Here is a tiny trained network, its code and every weight. The questions are about switching its units off for an input and a class, where a switched-off unit gives its printed mean instead of its output.

import numpy as np


def w(rows, s, z=0):
    codes = np.array(rows[::2]) - 128.0
    scale = np.full(codes.shape[1], s)
    scale[-1] = z or s
    return codes * scale


def f(y):
    return y / 2 * (1 + np.tanh(0.7978845608 * (y + 0.044715 * y**3)))


def log_softmax(a):
    a = a - a.max(-1, keepdims=True)
    return a - np.log(np.exp(a).sum(-1, keepdims=True))


def net(x, mask):
    res = np.array(x, float).reshape(1, 7) / 4 @ E
    y = f(res @ A[0][:, :-1].T + A[0][:, -1])
    res = res + np.where(mask, y, B[0][:, -1]) @ B[0][:, :-1]
    return log_softmax(res[-1] @ U[:, :-1].T + U[:, -1])


A, B = {}, {}
E = w([
[118,26,115,144,95,161,150,121,126,144,170,86],'x0',
[82,106,173,93,154,65,122,171,161,109,135,126],'x1',
[143,156,157,90,123,136,103,156,97,173,88,132],'x2',
[95,147,126,153,76,104,107,171,203,180,65,124],'x3',
[139,107,122,45,173,157,4,139,145,132,169,120],'x4',
[157,137,166,140,133,166,170,36,115,192,180,137],'x5',
[48,193,164,130,184,102,125,144,177,175,113,180],'x6',
],0.013)
A[0] = w([
[154,75,150,128,151,100,110,131,65,128,172,87,4],'N0',
[98,104,135,117,123,60,196,133,93,49,121,120,196],'N1',
[136,191,121,174,88,79,116,164,145,116,58,148,153],'N2',
[201,149,157,169,116,112,173,98,47,138,121,114,165],'N3',
[93,146,140,82,121,165,61,158,149,156,130,137,137],'N4',
[113,103,151,167,163,243,172,59,106,109,162,135,144],'N5',
],0.011,0.0029)
B[0] = w([
[32,114,153,108,190,17,173,167,168,164,171,88,185],'N0',
[102,150,134,24,135,102,103,105,213,199,101,103,213],'N1',
[131,200,20,241,126,133,117,167,183,116,114,202,239],'N2',
[119,80,66,94,57,147,2,39,171,120,110,39,247],'N3',
[200,143,162,113,150,242,80,16,187,167,137,116,214],'N4',
[215,139,19,197,125,173,113,146,168,88,133,173,254],'N5',
],0.0093,0.013)
U = w([
[68,255,114,218,184,42,144,148,152,142,166,207,245],'0',
[165,57,27,169,32,164,52,130,117,84,143,86,180],'1',
[91,139,196,160,96,150,145,167,11,78,152,146,3],'2',
[105,183,245,36,180,93,52,114,141,190,112,154,165],'3',
],0.0077,0.0034)

Each question gives the input, the list of numbers given to net, and the class t.
The units are the neurons (one row each of A and B). Each row of codes is followed by its name. A weight is (code - 128) times the scale printed after its matrix; where a second scale follows, it is the last column's (A, B and U).
mask holds one flag per neuron, in row order. A switched-off neuron (its flag False) gives its mean, the last column of its row in B, instead of its output. The means were averaged over made-up inputs and are rounded, as every weight is.
A unit's drop is (log p(t) with every unit on - log p(t) with that unit switched off) / (log p(t) with every unit on - log p(t) with every unit switched off).
The circuit of an input: a set's keep is (log p(t) with only the set's units on - log p(t) with every unit switched off) / (log p(t) with every unit on - log p(t) with every unit switched off). Starting from all 6 units, units are removed one at a time, each time the one whose removal leaves the highest keep (on an exact tie, the one counted first), for as long as the keep stays at least 0.8.
units of the circuit, in order: the units of the circuit, biggest drop first
unit that matters most: the unit with the biggest drop
top k neurons: the k neurons with the biggest drops, biggest first
drop when u is switched off: that unit's drop, to one decimal
input [4,8,-5,7,-2,-8,0], class 0: unit that matters most	N2
input [-3,4,3,7,5,-6,1], class 0: top 3 neurons	N2, N3, N1
input [-5,3,-6,1,-6,-4,-7], class 0: top 3 neurons	N2, N1, N5
input [7,1,-3,-6,3,-3,-3], class 0: units of the circuit, in order	N0, N3
input [1,3,6,5,-1,-1,-1], class 0: top 3 neurons	N3, N2, N5
input [-1,7,-4,5,-2,-4,-3], class 0: top 2 neurons	N2, N3
input [-6,2,-4,-1,7,-3,-6], class 3: units of the circuit, in order	N5, N3
input [7,3,2,-8,3,0,-1], class 0: top 2 neurons	N0, N3
input [-3,1,-5,-2,-7,-7,-3], class 0: units of the circuit, in order	N2, N1
input [2,5,-7,4,-1,-1,-4], class 3: top 2 neurons	N5, N1
input [4,4,-3,8,7,-4,5], class 3: top 2 neurons	N4, N5
input [-5,-8,-4,-6,7,-5,7], class 3: top 2 neurons	N2, N5
input [-4,0,2,-5,3,-4,-4], class 3: top 2 neurons	N5, N2
input [6,4,6,-5,-8,-5,-1], class 3: units of the circuit, in order	N1
input [1,6,7,8,-3,1,-1], class 0: top 2 neurons	N2, N3
input [-3,6,-8,-7,-4,-1,2], class 3: top 2 neurons	N1, N2
input [-2,4,-4,4,5,3,-3], class 3: top 3 neurons	N5, N3, N2
input [4,5,-3,6,2,8,0], class 0: drop when N0 is switched off	-0.5
input [-3,4,8,-8,-4,4,6], class 3: drop when N2 is switched off	0.7
input [2,6,-5,-5,-1,-7,-2], class 3: unit that matters most	N1
input [-1,-4,5,8,-4,-8,0], class 0: drop when N1 is switched off	0.0
